Small tables with named rows and columns. After each table, cells are looked up by row and column.

gak
columns: gud, denu, tisevir, poza, nup, madir, dula, gok, bav
dudog: [0.13, 0.03, -0.14, 0.67, 0.24, -0.18, 0.10, 0.23, 0.06]
buvig: [0.11, 0.27, 0.58, -0.23, 0.53, 0.62, 0.19, 0.22, 0.13]
ruz: [0.01, -0.02, 0.11, 0.17, 0.43, -0.10, -0.05, 0.11, 0.16]
nusa: [0.17, 0.15, -0.06, 0.37, -0.12, 0.01, -0.03, 0.01, 0.21]
vaf: [0.08, 0.08, 0.69, -0.02, -0.04, 0.63, 0.21, 0.00, 0.00]
zek: [0.14, 0.15, 0.59, -0.63, 0.33, 0.45, 0.01, -0.15, 0.02]
tefovi: [0.15, 0.11, 0.49, -0.26, -0.05, 0.49, 0.38, 0.14, 0.15]

madir of nusa is 0.01
gud of ruz is 0.01
dula of zek is 0.01
gok of vaf is 0.00
poza of tefovi is -0.26
poza of buvig is -0.23
madir of ruz is -0.10
nup of dudog is 0.24
madir of buvig is 0.62
dula of dudog is 0.10

boz =
        zok  mik  gazu  pitega  karog  dadeda  sidako  fivovuv  dok
vezef    69   77    83      79     98      94     120       90  136
butaf    52  112   142      27    146     119     109       86  151
levu     87  115   135      59     63     112     118      215  118
zibole   86  160    81      76    118     138      88       24   86
pezi     65   92   107     116     89     107      34       37   43

gazu of levu is 135
sidako of zibole is 88
dok of levu is 118
karog of butaf is 146
zok of pezi is 65
pitega of vezef is 79
sidako of butaf is 109
dadeda of levu is 112
fivovuv of pezi is 37
dadeda of vezef is 94
sidako of vezef is 120
sidako of levu is 118
karog of levu is 63
mik of pezi is 92
karog of zibole is 118
mik of butaf is 112
dadeda of pezi is 107
mik of vezef is 77
Row with the largest gazu: butaf

pade =
,duvuf,bes,voguf,zuvuse,sala,kozol,lene,lifu,fofine,tubira
ked,4.6,3.5,5.7,8.0,9.4,5.3,6.3,4.3,2.4,5.5
vipilu,1.1,8.5,5.7,6.8,7.6,5.5,5.8,8.6,2.8,9.5
sopebi,8.9,9.0,8.4,4.7,3.2,6.2,8.3,6.1,6.8,1.9
pedanu,7.9,2.2,6.2,8.5,6.4,8.5,2.4,8.4,1.6,3.3
perut,8.9,7.5,5.0,6.1,8.0,2.7,7.8,9.4,6.1,8.3
lotek,7.5,4.5,5.9,4.2,7.2,6.4,6.1,9.1,7.8,4.5

What is the bes of ked in pade?
3.5
What is the zuvuse of sopebi in pade?
4.7
What is the fofine of lotek in pade?
7.8
What is the zuvuse of ked in pade?
8.0
What is the bes of vipilu in pade?
8.5
What is the kozol of perut in pade?
2.7
What is the bes of pedanu in pade?
2.2
What is the duvuf of perut in pade?
8.9
What is the voguf of lotek in pade?
5.9
What is the tubira of lotek in pade?
4.5
What is the tubira of sopebi in pade?
1.9
What is the zuvuse of perut in pade?
6.1
What is the lifu of lotek in pade?
9.1
What is the lene of ked in pade?
6.3
What is the kozol of ked in pade?
5.3
What is the bes of sopebi in pade?
9.0

Table zag
,kos,lemum,piz,gog,tesumik
tete,44,43,45,64,30
dab,41,40,63,29,78
nugika,43,42,38,24,22
resigub,51,43,39,50,26

piz of nugika = 38
gog of dab = 29
tesumik of nugika = 22
gog of tete = 64
tesumik of tete = 30
tesumik of resigub = 26

tok =
columns: dis, vuvakim
kulom: [2042, 2818]
zab: [8387, 6392]
kamus: [3099, 3420]
suvur: [8421, 8195]

zab, dis -> 8387
kamus, dis -> 3099
zab, vuvakim -> 6392
kulom, dis -> 2042
suvur, dis -> 8421
kamus, vuvakim -> 3420
suvur, vuvakim -> 8195
kulom, vuvakim -> 2818

pez
|  | femage | rog | pumapod | pakefa | sek | vez | difam |
|---|---|---|---|---|---|---|---|
| tubi | 77.9 | 47.9 | 13.2 | 49.5 | 66.4 | 24.7 | 64.5 |
| sog | 78.0 | 48.0 | 13.4 | 49.6 | 66.4 | 24.8 | 64.6 |
| rok | 2.5 | 70.0 | 37.4 | 6.3 | 71.9 | 74.9 | 15.2 |
| kelimum | 78.5 | 47.8 | 12.6 | 49.6 | 66.6 | 24.2 | 64.8 |
| sokepa | 98.5 | 30.6 | 60.0 | 92.8 | 30.0 | 24.2 | 85.1 |
| bavun | 28.0 | 58.0 | 83.5 | 51.3 | 43.2 | 77.3 | 40.0 |
| zalez | 76.9 | 47.9 | 14.9 | 49.7 | 65.5 | 25.7 | 64.0 |
| ladilom | 99.1 | 30.2 | 59.9 | 93.2 | 29.7 | 23.7 | 85.5 |
| mor | 41.1 | 54.7 | 67.0 | 52.0 | 47.7 | 63.8 | 46.6 |
| pamuv | 26.4 | 58.3 | 86.0 | 51.6 | 42.3 | 79.2 | 39.3 |
| dosus | 28.0 | 57.9 | 83.7 | 51.5 | 43.0 | 77.4 | 40.0 |

What is the pumapod of tubi in pez?
13.2
What is the femage of pamuv in pez?
26.4
What is the sek of bavun in pez?
43.2
What is the femage of ladilom in pez?
99.1
What is the sek of pamuv in pez?
42.3
What is the sek of kelimum in pez?
66.6
What is the rog of tubi in pez?
47.9
What is the difam of ladilom in pez?
85.5
What is the sek of ladilom in pez?
29.7
What is the pakefa of pamuv in pez?
51.6
What is the difam of pamuv in pez?
39.3

